Here is a tiny trained network, its code and every weight. The questions are about switching its units off for an input and a class, where a switched-off unit gives its printed mean instead of its output.

import numpy as np


def w(rows, s, z=0):
    codes = np.array(rows[::2]) - 128.0
    scale = np.full(codes.shape[1], s)
    scale[-1] = z or s
    return codes * scale


def norm(h):
    return h / np.sqrt((h * h).mean(-1, keepdims=True) + 1e-5)


def f(y):
    return y / 2 * (1 + np.tanh(0.7978845608 * (y + 0.044715 * y**3)))


def log_softmax(a):
    a = a - a.max(-1, keepdims=True)
    return a - np.log(np.exp(a).sum(-1, keepdims=True))


def net(x, mask):
    res = np.array(x, float).reshape(1, 5) / 4 @ E
    u = 0
    for l in range(3):
        y = f(norm(res) @ A[l][:, :-1].T + A[l][:, -1])
        res = res + np.where(mask[u : u + 11], y, B[l][:, -1]) @ B[l][:, :-1]
        u += 11
    return log_softmax(norm(res)[-1] @ U[:, :-1].T + U[:, -1])


A, B = {}, {}
E = w([
[127,131,126],'x0',
[80,3,157],'x1',
[177,138,215],'x2',
[128,128,129],'x3',
[201,103,71],'x4',
],0.0067)
A[0] = w([
[86,49,184,44],'L0N1',
[151,198,143,201],'L0N2',
[115,76,89,46],'L0N3',
[12,105,183,163],'L0N4',
[76,156,45,252],'L0N5',
[249,105,92,108],'L0N6',
[102,27,154,240],'L0N7',
[113,85,195,7],'L0N8',
[104,44,136,196],'L0N9',
[149,65,114,48],'L0N10',
[178,177,170,93],'L0N11',
],0.012,0.0037)
B[0] = w([
[181,157,1,193],'L0N1',
[127,140,161,212],'L0N2',
[84,107,198,140],'L0N3',
[133,227,94,233],'L0N4',
[88,177,127,235],'L0N5',
[176,116,78,213],'L0N6',
[78,82,53,254],'L0N7',
[214,157,131,152],'L0N8',
[94,120,124,215],'L0N9',
[122,46,144,140],'L0N10',
[127,65,154,176],'L0N11',
],0.0099,0.0059)
A[1] = w([
[88,145,150,67],'L1N1',
[230,88,123,84],'L1N2',
[32,189,115,56],'L1N3',
[140,192,2,29],'L1N4',
[158,136,169,140],'L1N5',
[91,200,64,192],'L1N6',
[103,151,115,117],'L1N7',
[99,150,149,76],'L1N8',
[50,9,120,2],'L1N9',
[68,171,126,9],'L1N10',
[94,142,161,91],'L1N11',
],0.013,0.0047)
B[1] = w([
[134,157,97,124],'L1N1',
[118,157,58,165],'L1N2',
[174,156,46,183],'L1N3',
[162,2,225,238],'L1N4',
[150,142,137,138],'L1N5',
[186,49,155,254],'L1N6',
[155,119,128,145],'L1N7',
[148,147,127,125],'L1N8',
[120,151,168,152],'L1N9',
[159,138,92,139],'L1N10',
[148,108,144,125],'L1N11',
],0.0095,0.0093)
A[2] = w([
[125,139,93,136],'L2N1',
[158,163,89,75],'L2N2',
[116,126,162,173],'L2N3',
[138,111,148,3],'L2N4',
[141,69,95,143],'L2N5',
[134,90,93,91],'L2N6',
[58,139,130,50],'L2N7',
[183,146,130,74],'L2N8',
[177,128,92,69],'L2N9',
[106,151,190,101],'L2N10',
[6,69,134,88],'L2N11',
],0.016,0.0028)
B[2] = w([
[155,142,45,142],'L2N1',
[169,139,124,159],'L2N2',
[120,151,166,127],'L2N3',
[130,100,141,122],'L2N4',
[89,135,154,254],'L2N5',
[54,123,138,197],'L2N6',
[106,161,125,120],'L2N7',
[109,162,128,177],'L2N8',
[124,173,94,194],'L2N9',
[122,154,172,131],'L2N10',
[88,254,175,175],'L2N11',
],0.0096,0.0077)
U = w([
[252,192,59,99],'0',
[193,26,131,251],'1',
[66,60,26,134],'2',
[2,165,139,53],'3',
[151,217,235,87],'4',
],0.016,0.003)

Each question gives the input, the list of numbers given to net, and the class t.
The units are the neurons (one row each of A and B). Each row of codes is followed by its name. A weight is (code - 128) times the scale printed after its matrix; where a second scale follows, it is the last column's (A, B and U).
mask holds one flag per neuron, layer by layer. A switched-off neuron (its flag False) gives its mean, the last column of its row in B, instead of its output. The means were averaged over made-up inputs and are rounded, as every weight is.
A unit's drop is (log p(t) with every unit on - log p(t) with that unit switched off) / (log p(t) with every unit on - log p(t) with every unit switched off).
The circuit of an input: a set's keep is (log p(t) with only the set's units on - log p(t) with every unit switched off) / (log p(t) with every unit on - log p(t) with every unit switched off). Starting from the 12 units with the biggest drops (on a tie, the unit counted first), units are removed one at a time, each time the one whose removal leaves the highest keep (on an exact tie, the one counted first), for as long as the keep stays at least 0.8.
circuit, biggest first: the units of the circuit, biggest drop first
unit that matters most: the unit with the biggest drop
top k neurons: the k neurons with the biggest drops, biggest first
top k neurons in layer l: the k neurons of layer l with the biggest drops, biggest first
drop of u: that unit's drop, to one decimal
input [-1,1,1,3,-8], class 1: top 4 neurons	[L1N6 L1N4 L0N5 L0N1]
input [-5,-2,-2,8,0], class 0: top 3 neurons	[L0N5 L0N1 L0N7]
input [-1,-1,-3,7,6], class 1: circuit, biggest first	[L1N4]
input [-7,0,3,1,3], class 0: top 2 neurons	[L1N4 L0N6]
input [1,6,8,1,1], class 2: circuit, biggest first	[L0N1 L1N6 L1N2]
input [-6,0,-8,4,-3], class 0: circuit, biggest first	[L1N3 L0N7 L0N4]
input [5,-3,-7,0,2], class 1: top 2 neurons	[L1N4 L1N6]
input [0,7,-2,4,1], class 3: circuit, biggest first	[L2N11 L0N6]
input [-4,7,5,-1,1], class 2: top 2 neurons	[L0N1 L0N7]
input [8,7,3,-5,1], class 2: top 2 neurons	[L0N1 L0N7]
input [-7,0,-6,8,4], class 1: top 2 neurons	[L0N5 L0N11]
input [3,-3,-5,1,-1], class 0: top 3 neurons	[L1N3 L0N5 L0N7]
input [-4,1,-2,-6,5], class 3: top 2 neurons	[L0N4 L0N1]
input [1,-3,-6,8,-7], class 0: unit that matters most	L1N3
input [7,0,-8,4,-5], class 0: top 2 neurons	[L1N3 L0N5]
input [0,0,5,-2,2], class 0: top 2 neurons	[L1N4 L1N2]
input [-4,8,0,-3,1], class 3: top 2 neurons in layer 1	[L1N3 L1N9]
input [8,-7,2,2,-3], class 4: top 2 neurons	[L0N7 L0N4]
input [-5,1,2,-3,3], class 2: top 2 neurons in layer 0	[L0N6 L0N4]
input [4,4,3,3,6], class 2: unit that matters most	L0N6
input [5,1,5,-6,-6], class 1: top 2 neurons in layer 0	[L0N1 L0N5]
input [-3,1,8,-5,4], class 2: top 2 neurons in layer 0	[L0N4 L0N11]
input [3,1,1,-6,4], class 2: top 2 neurons in layer 0	[L0N6 L0N4]
input [-7,-5,-4,4,-8], class 0: drop of L1N3	0.4
input [5,1,-2,-1,3], class 3: drop of L0N4	0.3
input [-3,-8,0,6,2], class 1: drop of L2N11	0.2
input [8,-7,3,-4,-3], class 4: drop of L0N7	1.0
